Below are the code and all the weights of a small trained network. Each question names an input and a target symbol and asks about switching units off, where a switched-off unit gives its printed mean instead of its output.

import numpy as np


def w(rows, s, z=0):
    codes = np.array(rows[::2]) - 128.0
    scale = np.full(codes.shape[1], s)
    scale[-1] = z or s
    return codes * scale


def norm(h):
    return h / np.sqrt((h * h).mean(-1, keepdims=True) + 1e-5)


def f(y):
    return y / 2 * (1 + np.tanh(0.7978845608 * (y + 0.044715 * y**3)))


def softmax(a):
    e = np.exp(a - a.max(-1, keepdims=True))
    return e / e.sum(-1, keepdims=True)


def log_softmax(a):
    a = a - a.max(-1, keepdims=True)
    return a - np.log(np.exp(a).sum(-1, keepdims=True))


def net(x, mask):
    ids = ['αβγεζλξπστφψω'.index(c) for c in x.split()]
    T = len(ids)
    res = E[ids] + P[:T]
    r = norm(res)
    for j in range(3):
        rows = slice(2 * j, 2 * j + 2)
        q, k, v = (r @ M[0][rows].T for M in (Q, K, V))
        z = softmax(np.where(np.tri(T) > 0, q @ k.T / 2**0.5, -1e9)) @ v
        o = O[0][rows]
        res = res + np.where(mask[j], z, o[:, -1]) @ o[:, :-1]
    y = f(norm(res) @ A[0][:, :-1].T + A[0][:, -1])
    res = res + np.where(mask[3:15], y, B[0][:, -1]) @ B[0][:, :-1]
    return log_softmax(norm(res)[-1] @ U[:, :-1].T + U[:, -1])


Q, K, V, O, A, B = {}, {}, {}, {}, {}, {}
E = w([
[89,134,127],'α',
[85,135,126],'β',
[171,133,150],'γ',
[89,139,130],'ε',
[85,1,130],'ζ',
[83,146,115],'λ',
[126,171,102],'ξ',
[164,137,146],'π',
[180,143,147],'σ',
[83,134,151],'τ',
[156,115,174],'φ',
[102,165,135],'ψ',
[128,111,66],'ω',
],0.007)
P = w([
[19,99,26],'0',
[83,110,52],'1',
[101,114,57],'2',
[136,107,69],'3',
[159,101,84],'4',
[188,105,88],'5',
[226,103,100],'6',
[241,105,89],'7',
[255,101,99],'8',
],0.00084)
Q[0] = w([
[120,12,94],'H0',
[136,90,8],'H0',
[224,140,115],'H1',
[255,118,120],'H1',
[196,75,188],'H2',
[93,162,43],'H2',
],0.0051)
K[0] = w([
[84,255,117],'H0',
[131,251,251],'H0',
[95,186,117],'H1',
[117,218,103],'H1',
[83,94,95],'H2',
[247,171,161],'H2',
],0.0051)
V[0] = w([
[163,77,70],'H0',
[146,118,19],'H0',
[92,218,206],'H1',
[63,19,96],'H1',
[105,255,116],'H2',
[171,41,76],'H2',
],0.0049)
O[0] = w([
[159,95,59,41],'H0',
[184,116,2,108],'H0',
[59,170,174,223],'H1',
[130,62,113,181],'H1',
[106,176,81,252],'H2',
[210,79,130,21],'H2',
],0.0043,0.00029)
A[0] = w([
[178,69,151,137],'N0',
[83,116,176,148],'N1',
[116,143,140,126],'N2',
[86,86,131,232],'N3',
[128,103,87,229],'N4',
[68,137,88,228],'N5',
[235,124,120,204],'N6',
[115,2,85,6],'N7',
[50,156,76,139],'N8',
[147,144,193,158],'N9',
[127,133,67,194],'N10',
[142,195,116,70],'N11',
],0.0048,0.0018)
B[0] = w([
[117,122,166,161],'N0',
[226,59,149,170],'N1',
[131,111,94,137],'N2',
[192,102,143,215],'N3',
[162,74,162,202],'N4',
[250,116,116,248],'N5',
[177,73,120,251],'N6',
[43,169,166,134],'N7',
[197,120,157,219],'N8',
[84,86,106,191],'N9',
[213,106,142,189],'N10',
[71,165,106,133],'N11',
],0.0027,0.0014)
U = w([
[69,145,169,156],'α',
[168,175,122,92],'β',
[65,198,142,181],'γ',
[200,101,177,88],'ε',
[185,70,29,154],'ζ',
[143,173,134,7],'λ',
[106,142,75,84],'ξ',
[76,145,135,60],'π',
[45,96,69,29],'σ',
[101,6,129,193],'τ',
[128,97,110,29],'φ',
[144,173,46,167],'ψ',
[124,118,220,253],'ω',
],0.013,0.0029)

Each question gives the input, a string of symbols that net reads in full, and the target symbol t.
The units are the heads (2 rows each of Q, K, V and O) and the neurons (one row each of A and B). Each row of codes is followed by its name. A weight is (code - 128) times the scale printed after its matrix; where a second scale follows, it is the last column's (O, A, B and U).
mask holds one flag per unit, heads first, then neurons. A switched-off unit (its flag False) gives its mean, the last column of its rows in O or B, instead of its output. The means were averaged over made-up inputs and are rounded, as every weight is.
A unit's drop is (log p(t) with every unit on - log p(t) with that unit switched off) / (log p(t) with every unit on - log p(t) with every unit switched off).
The circuit of an input: a set's keep is (log p(t) with only the set's units on - log p(t) with every unit switched off) / (log p(t) with every unit on - log p(t) with every unit switched off). Starting from the 12 units with the biggest drops (on a tie, the unit counted first), units are removed one at a time, each time the one whose removal leaves the highest keep (on an exact tie, the one counted first), for as long as the keep stays at least 0.8.
units of the circuit, in order: the units of the circuit, biggest drop first
unit that matters most: the unit with the biggest drop
k most important neurons: the k neurons with the biggest drops, biggest first
which heads matter: for each layer, one digit per head in row order, 1 if its drop is at least 0.15 and else 0, layers parted by /
drop of u: that unit's drop, to one decimal
input ε φ λ φ π ε, target ω: units of the circuit, in order	H0, N5
input ψ ω λ β ω α σ, target ζ: units of the circuit, in order	H0, N6
input ψ ω α, target ζ: unit that matters most	H1
input β ψ γ λ φ α, target ω: units of the circuit, in order	H0, N5
input τ φ σ φ β, target ω: units of the circuit, in order	H0, N1
input λ ψ α, target γ: units of the circuit, in order	H2, H0
input φ ξ α, target ω: 3 most important neurons	N8, N1, N5
input σ φ ψ ψ γ, target γ: units of the circuit, in order	H2, H1
input ψ ε π, target γ: which heads matter	001
input γ α β, target ε: 2 most important neurons	N8, N5
input φ ξ ε φ ε ψ τ ξ, target γ: units of the circuit, in order	H0, H1
input ω ω σ ε, target ζ: which heads matter	100
input τ ω ω β ξ, target ζ: which heads matter	110
input γ ζ ζ α, target τ: units of the circuit, in order	H2
input τ ω ξ τ, target ζ: units of the circuit, in order	H0, N5
input γ β φ π, target ω: 2 most important neurons	N5, N9
input π ε ω γ λ, target ζ: which heads matter	000
input φ τ σ, target ω: which heads matter	100
input λ α γ β ζ τ, target τ: which heads matter	010
input ψ τ α, target γ: which heads matter	001
input β ξ ω ξ σ, target ζ: units of the circuit, in order	H0
input γ ε ζ ε, target τ: which heads matter	011
input ξ β ξ τ ψ σ β, target γ: which heads matter	011
input ξ λ ξ γ, target ψ: which heads matter	101
input ε α ζ β, target τ: 2 most important neurons	N7, N6
input λ ξ β, target ψ: 2 most important neurons	N5, N8
input ζ β α, target τ: unit that matters most	H1
input ω γ α, target ζ: drop of H0	0.2
